Below are the code and all the weights of a small trained network. Each question names an input and a target symbol and asks about switching units off, where a switched-off unit gives its printed mean instead of its output.

import numpy as np


def w(rows, s, z=0):
    codes = np.array(rows[::2]) - 128.0
    scale = np.full(codes.shape[1], s)
    scale[-1] = z or s
    return codes * scale


def norm(h):
    return h / np.sqrt((h * h).mean(-1, keepdims=True) + 1e-5)


def f(y):
    return y / 2 * (1 + np.tanh(0.7978845608 * (y + 0.044715 * y**3)))


def softmax(a):
    e = np.exp(a - a.max(-1, keepdims=True))
    return e / e.sum(-1, keepdims=True)


def log_softmax(a):
    a = a - a.max(-1, keepdims=True)
    return a - np.log(np.exp(a).sum(-1, keepdims=True))


def net(x, mask):
    ids = ['ΓΠΣΦΨαβεζθλμξτω'.index(c) for c in x.split()]
    T = len(ids)
    res = E[ids] + P[:T]
    r = norm(res)
    for j in range(3):
        rows = slice(2 * j, 2 * j + 2)
        q, k, v = (r @ M[0][rows].T for M in (Q, K, V))
        z = softmax(np.where(np.tri(T) > 0, q @ k.T / 2**0.5, -1e9)) @ v
        o = O[0][rows]
        res = res + np.where(mask[j], z, o[:, -1]) @ o[:, :-1]
    y = f(norm(res) @ A[0][:, :-1].T + A[0][:, -1])
    res = res + np.where(mask[3:19], y, B[0][:, -1]) @ B[0][:, :-1]
    return log_softmax(norm(res)[-1] @ U[:, :-1].T + U[:, -1])


Q, K, V, O, A, B = {}, {}, {}, {}, {}, {}
E = w([
[102,103,155,142,190,120,174,129,121,138,169,69],'Γ',
[99,145,115,90,96,112,204,158,46,79,170,147],'Π',
[189,85,116,97,160,112,182,103,104,151,83,150],'Σ',
[123,19,158,134,93,124,149,91,170,58,125,81],'Φ',
[165,129,126,69,127,225,210,107,50,97,132,138],'Ψ',
[144,108,221,220,132,82,77,137,52,106,124,54],'α',
[160,86,157,107,162,121,195,155,73,103,115,65],'β',
[104,121,217,139,172,158,184,173,156,99,159,45],'ε',
[188,182,110,191,110,74,148,126,90,70,154,54],'ζ',
[217,137,153,117,204,175,107,120,139,128,174,101],'θ',
[175,133,167,204,180,164,180,109,100,62,147,161],'λ',
[144,87,113,166,192,145,250,42,35,97,63,136],'μ',
[119,124,106,203,158,178,215,92,39,87,177,94],'ξ',
[99,38,142,60,168,163,56,196,126,165,148,146],'τ',
[150,111,57,90,228,222,137,30,113,93,160,113],'ω',
],0.013)
P = w([
[112,153,99,128,102,137,95,135,157,148,105,150],'0',
[159,67,176,158,96,143,136,4,118,112,121,102],'1',
[149,156,124,57,178,98,149,181,83,77,175,137],'2',
[153,117,106,139,103,165,159,186,183,145,113,131],'3',
[138,67,162,153,91,121,115,68,128,112,120,111],'4',
[158,126,124,68,151,69,108,125,76,131,122,127],'5',
[159,123,104,150,108,163,166,183,179,141,110,129],'6',
[142,70,164,147,74,109,141,83,122,122,146,121],'7',
[151,155,119,70,144,157,157,134,63,156,152,90],'8',
[169,130,91,148,103,168,161,167,173,143,116,129],'9',
],0.019)
Q[0] = w([
[181,199,42,190,116,184,138,173,218,142,64,125],'H1',
[97,198,98,113,165,82,107,111,116,121,113,165],'H1',
[101,104,81,103,103,149,113,162,100,84,65,101],'H2',
[183,146,61,151,126,211,166,189,203,108,47,109],'H2',
[108,151,129,143,151,95,145,50,162,94,204,90],'H3',
[58,159,254,108,182,109,89,47,30,135,159,184],'H3',
],0.0084)
K[0] = w([
[86,238,133,180,140,178,46,144,119,195,85,174],'H1',
[175,103,184,149,152,125,128,143,75,166,222,150],'H1',
[67,117,95,52,98,144,83,157,114,93,71,152],'H2',
[58,254,75,108,150,155,84,112,138,145,4,109],'H2',
[137,99,157,123,88,86,124,101,112,112,176,117],'H3',
[203,55,176,128,147,141,185,141,103,135,232,147],'H3',
],0.0085)
V[0] = w([
[168,155,215,207,124,56,144,176,146,78,67,148],'H1',
[254,157,98,84,122,231,96,75,143,43,77,135],'H1',
[181,186,73,94,41,102,133,175,238,156,117,84],'H2',
[42,145,208,38,71,185,116,162,58,43,41,141],'H2',
[109,163,174,164,77,204,156,144,176,92,172,136],'H3',
[192,147,116,129,238,168,150,181,35,174,142,68],'H3',
],0.0071)
O[0] = w([
[115,52,78,87,97,132,141,110,77,207,131,46,121],'H1',
[40,153,83,109,134,144,120,122,122,185,189,168,254],'H1',
[177,90,150,59,128,128,157,2,131,122,207,125,62],'H2',
[104,230,136,112,32,116,160,66,119,163,133,167,151],'H2',
[173,138,136,160,49,32,114,226,144,215,251,160,154],'H3',
[153,187,192,174,92,174,154,135,2,163,186,185,105],'H3',
],0.0084,0.0048)
A[0] = w([
[148,149,73,99,113,149,173,154,81,109,81,211,254],'N1',
[138,125,177,73,125,86,145,75,170,62,132,152,131],'N2',
[113,150,98,98,154,135,157,156,200,133,100,144,66],'N3',
[185,106,115,116,202,77,94,147,126,96,138,107,144],'N4',
[154,146,133,83,80,136,131,142,226,134,97,150,90],'N5',
[157,171,142,156,124,134,113,130,102,46,106,89,127],'N6',
[146,166,110,133,76,90,136,176,145,142,175,138,153],'N7',
[136,158,93,125,85,197,144,145,104,161,116,77,95],'N8',
[134,109,137,159,107,92,181,88,97,120,95,46,95],'N9',
[146,183,87,179,134,161,104,156,126,125,114,178,168],'N10',
[172,198,124,75,201,100,106,153,61,154,96,135,143],'N11',
[110,150,135,115,232,48,124,161,56,149,112,102,90],'N12',
[147,102,145,162,150,140,82,96,127,167,101,160,101],'N13',
[140,162,139,123,179,157,135,111,172,11,114,187,11],'N14',
[139,172,175,133,164,148,149,120,94,169,188,152,108],'N15',
[93,74,167,158,139,105,132,127,195,148,73,167,116],'N16',
],0.012,0.0041)
B[0] = w([
[155,147,141,172,141,113,93,129,147,110,209,97,255],'N1',
[142,117,164,189,86,179,144,157,43,148,99,152,184],'N2',
[89,163,61,156,124,165,121,67,176,115,130,67,166],'N3',
[121,141,155,90,25,167,169,131,223,74,83,120,186],'N4',
[175,218,87,197,152,82,125,158,60,111,70,78,185],'N5',
[136,113,38,110,143,179,52,150,125,125,190,150,169],'N6',
[143,119,109,107,215,146,111,48,140,167,107,205,176],'N7',
[120,102,151,97,48,139,181,162,95,159,79,152,191],'N8',
[100,172,137,81,152,78,130,172,142,116,108,116,230],'N9',
[82,24,183,131,74,43,174,121,151,136,79,108,175],'N10',
[79,122,113,111,180,213,204,248,73,95,193,141,232],'N11',
[136,149,158,27,169,191,170,153,1,82,152,127,231],'N12',
[201,149,102,155,104,108,150,106,186,164,100,154,139],'N13',
[104,115,183,127,140,131,53,114,116,227,120,106,154],'N14',
[148,155,115,45,142,186,122,190,100,42,122,100,239],'N15',
[156,150,123,78,139,131,133,149,57,143,223,174,205],'N16',
],0.0086,0.0077)
U = w([
[138,169,149,167,113,137,51,131,84,143,133,53,72],'Γ',
[130,102,105,181,136,111,163,190,146,99,111,203,44],'Π',
[91,92,134,130,151,179,114,57,108,138,117,90,217],'Σ',
[86,200,134,116,90,102,143,131,173,95,138,202,132],'Φ',
[115,163,150,90,71,201,156,110,86,87,107,122,97],'Ψ',
[47,118,105,192,91,166,167,170,127,122,91,123,5],'α',
[121,50,145,83,113,100,139,75,124,114,168,79,121],'β',
[108,155,49,116,126,110,118,136,169,85,120,81,235],'ε',
[196,110,174,139,112,154,108,152,157,85,95,126,111],'ζ',
[67,159,195,136,142,130,121,142,185,155,182,75,72],'θ',
[112,132,136,54,104,135,157,165,111,158,1,127,122],'λ',
[155,174,142,175,154,104,169,93,99,90,77,128,185],'μ',
[104,96,80,97,106,150,93,159,121,198,101,174,162],'ξ',
[125,113,76,98,194,161,114,168,94,78,184,133,143],'τ',
[211,135,126,89,147,92,154,112,111,168,112,138,81],'ω',
],0.0084,0.0019)

Each question gives the input, a string of symbols that net reads in full, and the target symbol t.
The units are the heads (2 rows each of Q, K, V and O) and the neurons (one row each of A and B). Each row of codes is followed by its name. A weight is (code - 128) times the scale printed after its matrix; where a second scale follows, it is the last column's (O, A, B and U).
mask holds one flag per unit, heads first, then neurons. A switched-off unit (its flag False) gives its mean, the last column of its rows in O or B, instead of its output. The means were averaged over made-up inputs and are rounded, as every weight is.
A unit's drop is (log p(t) with every unit on - log p(t) with that unit switched off) / (log p(t) with every unit on - log p(t) with every unit switched off).
The circuit of an input: a set's keep is (log p(t) with only the set's units on - log p(t) with every unit switched off) / (log p(t) with every unit on - log p(t) with every unit switched off). Starting from the 12 units with the biggest drops (on a tie, the unit counted first), units are removed one at a time, each time the one whose removal leaves the highest keep (on an exact tie, the one counted first), for as long as the keep stays at least 0.8.
circuit, biggest first: the units of the circuit, biggest drop first
unit that matters most: the unit with the biggest drop
k most important neurons: the k neurons with the biggest drops, biggest first
which heads matter: for each layer, one digit per head in row order, 1 if its drop is at least 0.15 and else 0, layers parted by /
input λ ε Σ θ Γ Ψ Ψ Φ Π Φ, target ξ: which heads matter => 101
input Γ Φ Ψ Φ Φ τ Γ Φ ω θ, target ζ: which heads matter => 100
input α Σ Ψ Φ μ β μ ε, target θ: unit that matters most => N12
input Ψ λ ζ Γ, target Φ: circuit, biggest first => (H1, H2)
input α Φ ω Ψ, target λ: circuit, biggest first => (H1, N8)
input β α Φ Ψ Ψ α τ, target Ψ: which heads matter => 011
input Γ μ τ τ Φ β λ Φ α Γ, target ζ: circuit, biggest first => (H1, N11)
input Π Σ Φ Γ ζ Φ α, target μ: which heads matter => 010
input Ψ Π Φ ω Φ Γ θ, target Φ: circuit, biggest first => (H1, H2)
input τ Ψ Π Ψ Γ Φ Φ, target Γ: which heads matter => 100
input μ Φ Ψ Ψ β, target λ: circuit, biggest first => (N9, N1, N11)
input Φ Γ ε α Γ α Φ Φ ε ε, target ε: which heads matter => 001
input Σ Π θ Γ ξ α μ τ, target ξ: circuit, biggest first => (N12, N11, N1)
input Φ Ψ Φ α θ Φ θ Ψ Φ β, target ε: circuit, biggest first => (H3, N3)
input Π Ψ λ Ψ, target μ: unit that matters most => N5
input ε β Γ Ψ Ψ ω Φ, target ω: circuit, biggest first => (H3, N7, H2, N5)
input Π Γ β ξ, target μ: which heads matter => 111
input Σ Φ Φ Σ ω Ψ ε, target Σ: which heads matter => 011
input Ψ ε Φ Γ τ, target ξ: which heads matter => 010
input Φ Γ ζ Ψ λ, target Π: unit that matters most => H2
input Γ ζ τ ε Γ β β ζ ξ β, target ζ: which heads matter => 100
input μ Φ Φ λ, target α: circuit, biggest first => (H2, N10, N3)
input α Φ ε Γ, target λ: which heads matter => 100
input Ψ Φ Π ε Π Γ Φ Φ Ψ μ, target Φ: which heads matter => 110
input β α μ Γ, target Ψ: which heads matter => 011
input Γ Ψ β τ μ, target μ: 2 most important neurons => (N11, N12)
input τ Φ Ψ λ Ψ Γ Φ Φ Φ, target λ: unit that matters most => N8
input Γ θ μ Φ, target ζ: which heads matter => 110
input θ Φ Φ Φ Φ Φ, target λ: which heads matter => 000
input Φ ε θ θ ζ Φ, target Ψ: 3 most important neurons => (N4, N2, N12)
